Each row has two labels, one from each of two sets.
[-.15 .09 .21 -.27 -.15 -.29 .07 .04 .09 .08 -.05 -.09 -.03 -.07 .23 .00 .45 .27 .17 -.02 -.18 .52 .38 .02 -.08 .03 -.07 -.11 .02 .09 -.13 .13 .02 -.04 -.19 .16 -.29 -.13 .16 -.05 .01 .19 .10 .09 -.04 .00]
(3) + [93]
[-.33 -.12 .26 -.13 -.15 .14 .11 .15 -.08 .10 -.07 .12 .02 .08 -.05 .13 -.23 .00 -.17 -.02 .04 -.01 .25 -.08 -.10 .16 .26 .01 -.06 -.30 .08 .12 .14 .16 -.05 .23 .33 -.01 -.05 .06 .17 .10 -.24 -.01 -.02 -.07]
(3) + [90]
[-.45 -.63 .12 -.11 -.14 -.04 .17 -.02 -.13 -.16 -.21 .14 .15 .07 -.24 .28 -.81 -.16 -.50 -.03 .21 .02 .43 .10 -.03 .03 .35 -.01 -.28 -.62 -.16 -.07 .05 .21 -.06 .40 .62 .05 .07 .00 .15 .10 -.18 -.09 -.04 .08]
(3) + [90]
[-.11 .09 -.02 -.03 -.20 .01 .13 .01 -.10 .16 .04 .21 .05 .21 -.04 .24 -.26 .03 -.31 .12 -.01 -.06 .14 .10 .26 -.04 -.06 .04 -.27 -.53 .09 .10 .04 .17 .08 .01 .34 -.04 .14 -.12 .31 .00 -.01 .05 .13 .07]
(4) + [91]
[-.40 .03 .04 -.19 .09 -.41 .07 .03 .12 -.12 .12 -.04 .06 .16 .01 .11 .17 .16 .11 .02 -.02 .12 .48 -.10 -.08 .08 .03 .00 -.03 -.24 -.35 .09 .17 -.07 .08 .46 .26 -.06 -.18 .00 -.04 .21 .14 .08 .01 .08]
(4) + [85]
[-.56 -.17 .41 -.16 -.15 -.08 .26 .08 -.05 .14 -.07 .11 .12 .06 .15 .23 -.34 -.08 -.11 -.01 .05 .00 .30 .03 .06 .11 .39 .04 -.35 -.40 -.10 -.08 .14 .33 .03 .41 .60 -.03 .13 .17 .17 -.07 -.25 -.03 -.02 .04]
(13) + [90]
[-.41 -.06 .31 -.23 -.04 -.06 .15 .11 .00 .25 -.03 .05 .14 .04 -.05 .10 -.01 .00 -.16 .06 -.12 .22 .41 -.04 -.13 .12 .09 -.02 -.09 -.23 .10 .14 .08 .25 .01 .31 .37 -.01 .03 .12 .19 .07 -.18 -.03 .03 -.09]
(3) + [90]
[-.49 -.02 .03 -.17 .02 -.47 .06 -.01 .09 -.17 .01 -.08 .05 .09 -.04 .09 .09 .21 .12 -.06 -.09 .32 .56 .04 -.04 .05 -.07 -.05 -.04 -.25 -.36 .08 .04 -.13 -.05 .43 .06 -.07 -.06 -.08 -.07 .23 .12 .12 .00 .08]
(4) + [85]
[-.20 -.37 .06 -.16 -.06 -.04 .16 .15 -.04 -.13 -.07 .30 .01 .18 -.26 .21 -.35 -.12 -.56 .08 .12 -.04 .25 -.01 -.10 .05 .10 .06 .04 -.41 .03 .24 .13 .17 .04 .29 .54 .03 .02 -.07 .08 .10 -.09 -.10 .03 .02]
(4) + [90]
[-.35 .11 .11 -.13 -.05 -.24 .11 .06 -.06 .18 .03 .10 .10 .20 -.04 .20 -.03 .02 -.28 .13 -.04 .02 .35 -.06 -.01 .04 .05 .04 -.25 -.40 .04 .12 .04 .20 .24 .23 .48 -.04 .06 .01 .14 .06 -.01 .03 .11 .07]
(4) + [91]
[.21 .31 -.16 -.06 -.20 .11 -.06 -.11 .08 .05 -.09 -.03 -.01 -.03 .27 .00 .30 .23 .15 -.14 -.23 .27 .17 .03 .05 -.06 -.33 -.09 .48 -.03 .06 .05 -.08 -.18 -.05 -.07 -.29 -.04 -.08 -.28 .11 .28 .09 .06 .07 -.07]
(3) + [85]
[.06 .04 .02 .05 -.32 .29 .05 .11 -.11 .00 -.09 .24 -.07 .11 .00 .13 -.23 -.09 -.48 .01 -.01 -.03 .10 .15 -.09 .01 -.19 .06 .06 -.41 .21 .30 .02 .14 -.08 .01 .13 .08 .07 -.24 .30 .22 -.10 .11 .30 -.03]
(4) + [90]
[-.70 .05 .16 -.15 .13 -.33 .06 -.01 -.05 .14 .06 -.05 .27 .04 -.15 .16 -.18 -.01 .03 .05 -.17 .16 .56 -.14 .03 .19 .20 -.03 -.36 -.32 -.14 -.09 .07 .18 .05 .43 .55 .05 -.04 .26 -.04 -.04 -.13 .06 .03 .01]
(3) + [91]
[-.16 -.16 .10 -.26 -.15 .10 .07 -.10 .03 .02 -.22 -.02 .04 .08 .18 .05 .15 .26 .17 -.08 .15 .02 .24 -.03 .05 -.11 .31 -.06 .08 -.12 -.17 -.07 .15 -.13 .10 .27 .09 -.22 -.04 -.06 -.02 .20 .08 -.13 -.18 .04]
(13) + [93]
[.17 .06 -.03 .00 -.41 .63 .02 -.06 -.06 -.20 -.17 .19 -.09 .16 .16 .20 -.41 -.05 -.09 -.17 -.06 -.31 .06 .10 .11 -.05 .00 -.01 .33 -.52 .11 .10 .16 -.03 -.19 .20 .17 -.03 -.21 -.32 .40 .25 -.19 .01 .08 -.08]
(3) + [90]
[-.25 -.07 .13 -.30 -.11 -.08 .05 .07 .04 .00 -.15 -.03 .01 .15 .04 .15 .32 .18 -.05 .04 .05 .20 .45 -.13 -.28 .03 .17 -.03 .14 -.06 -.10 .17 .18 -.02 .11 .36 .11 -.20 -.10 -.09 -.03 .29 .07 -.05 -.13 -.02]
(4) + [93]
[-.22 -.07 -.09 .01 -.25 .14 .02 -.08 -.13 .01 -.13 .14 .07 .08 .04 .23 -.54 .01 -.24 -.05 -.01 -.10 .29 .14 .08 .00 .11 -.06 -.09 -.64 -.07 -.01 -.08 .08 -.06 .22 .39 .03 -.05 -.13 .26 .12 -.08 .07 .13 .04]
(3) + [91]
[.25 .15 -.06 -.04 -.33 -.02 .09 .13 .11 -.02 -.03 .11 -.20 .16 .09 -.01 .30 .09 -.33 .10 .10 -.01 -.05 .10 -.17 -.19 -.15 .06 .03 -.14 .09 .45 -.02 -.08 .05 -.09 -.24 -.17 .06 -.30 .12 .20 .09 .03 .10 -.02]
(5) + [79]
[-.41 -.34 .02 -.21 .12 -.27 .06 .12 .10 -.29 -.04 -.02 .01 .17 -.08 .18 -.30 .08 .00 -.12 .14 -.18 .39 -.01 -.02 .08 .32 .12 -.10 -.46 -.46 .04 .21 -.06 .00 .66 .37 -.18 -.23 .00 -.10 .22 -.02 .04 -.10 .04]
(3) + [85]
[-.29 -.03 .11 -.28 -.15 -.36 -.03 -.01 .07 .21 -.15 -.06 .07 .03 .09 .03 .27 .21 -.18 .02 .06 .48 .51 -.06 -.23 -.01 .08 -.07 -.07 -.13 -.18 .25 -.09 .00 .02 .24 -.04 -.17 .01 -.02 -.13 .26 .11 .02 -.08 -.07]
(3) + [93]
[-.08 -.24 -.05 .00 -.17 .21 .14 -.09 -.12 .06 -.13 .24 .12 -.07 -.09 .10 -.54 -.13 -.36 -.01 .02 .05 .08 .14 .02 .01 .06 -.03 -.06 -.28 .14 .00 -.09 .25 -.10 -.02 .32 .09 .07 -.03 .18 -.05 -.15 -.13 .04 -.03]
(13) + [90]
[-.20 .20 .02 -.10 -.30 -.16 .04 .01 .09 .18 .01 .09 .01 .10 .18 .15 .14 .17 .01 .01 .00 -.04 .25 -.02 .03 -.11 .13 .04 -.27 -.29 -.07 .13 -.02 .05 .09 .22 .14 -.13 .02 .00 .13 .04 -.01 .07 .05 .05]
(3) + [79]
[.02 -.20 -.21 -.05 -.35 -.11 .02 -.09 .00 -.23 -.17 .09 .00 .06 .08 .23 -.09 .19 -.17 -.05 .14 .06 .22 .13 .03 -.17 -.02 -.07 .03 -.29 -.29 .08 .00 -.11 .00 .14 -.02 -.14 -.04 -.30 .02 .26 .28 .04 -.01 .09]
(4) + [79]
[-.32 -.37 .13 -.27 -.18 -.15 .14 .02 .02 -.28 -.19 .00 .03 .09 .06 .19 -.01 .21 -.08 -.10 .18 .18 .52 .10 -.07 -.07 .23 -.06 .09 -.27 -.32 .13 .19 -.10 -.04 .45 .11 -.20 -.06 -.15 -.02 .39 .03 -.06 .08 -.02]
(3) + [93]
[.08 .03 .00 -.09 -.17 .27 .08 .09 -.11 -.06 -.07 .20 -.01 .17 .01 .15 -.07 -.01 -.20 .06 .03 -.02 .08 .07 .03 -.02 -.18 .01 .17 -.27 .26 .25 .13 .04 .07 .00 .17 .04 .05 -.26 .28 .19 -.08 -.05 .09 .03]
(4) + [90]
[-.14 -.35 .07 .02 -.16 -.09 .10 .14 -.07 -.21 .07 .20 -.04 .09 -.15 .14 -.43 -.23 -.51 .00 -.07 .10 .23 .27 -.10 .11 -.17 .06 -.09 -.42 .01 .38 -.02 .07 -.21 .17 .17 .09 .08 -.11 .16 .12 -.18 .09 .20 .00]
(4) + [90]
[-.65 -.09 -.04 -.18 .01 -.48 .11 -.03 -.05 .11 .06 -.02 .13 .17 -.17 .32 -.30 .05 -.17 .12 .03 .04 .61 -.05 .01 .10 .21 -.02 -.49 -.66 -.33 .03 -.03 .14 .17 .45 .65 -.08 -.03 .13 -.03 .01 .05 .08 .05 .06]
(3) + [91]
[-.45 -.67 .06 -.14 -.13 -.29 .12 .09 .07 -.50 -.14 .02 .01 .13 -.11 .18 -.40 .09 -.24 -.13 .31 -.03 .46 .19 -.14 .03 .38 .01 -.14 -.48 -.53 .17 .11 -.08 -.09 .60 .19 -.14 -.12 -.14 -.08 .35 -.02 -.04 -.10 .12]
(4) + [93]
[-.21 .72 .29 -.27 -.22 -.32 -.05 .18 .06 .79 .10 .03 .01 -.04 .27 -.02 .82 .17 -.13 .19 -.42 .68 .36 -.18 -.27 .12 -.28 -.04 -.10 .07 .38 .55 -.16 .17 .16 -.10 -.17 -.05 .25 .12 .06 .09 .08 .11 .18 -.12]
(3) + [90]
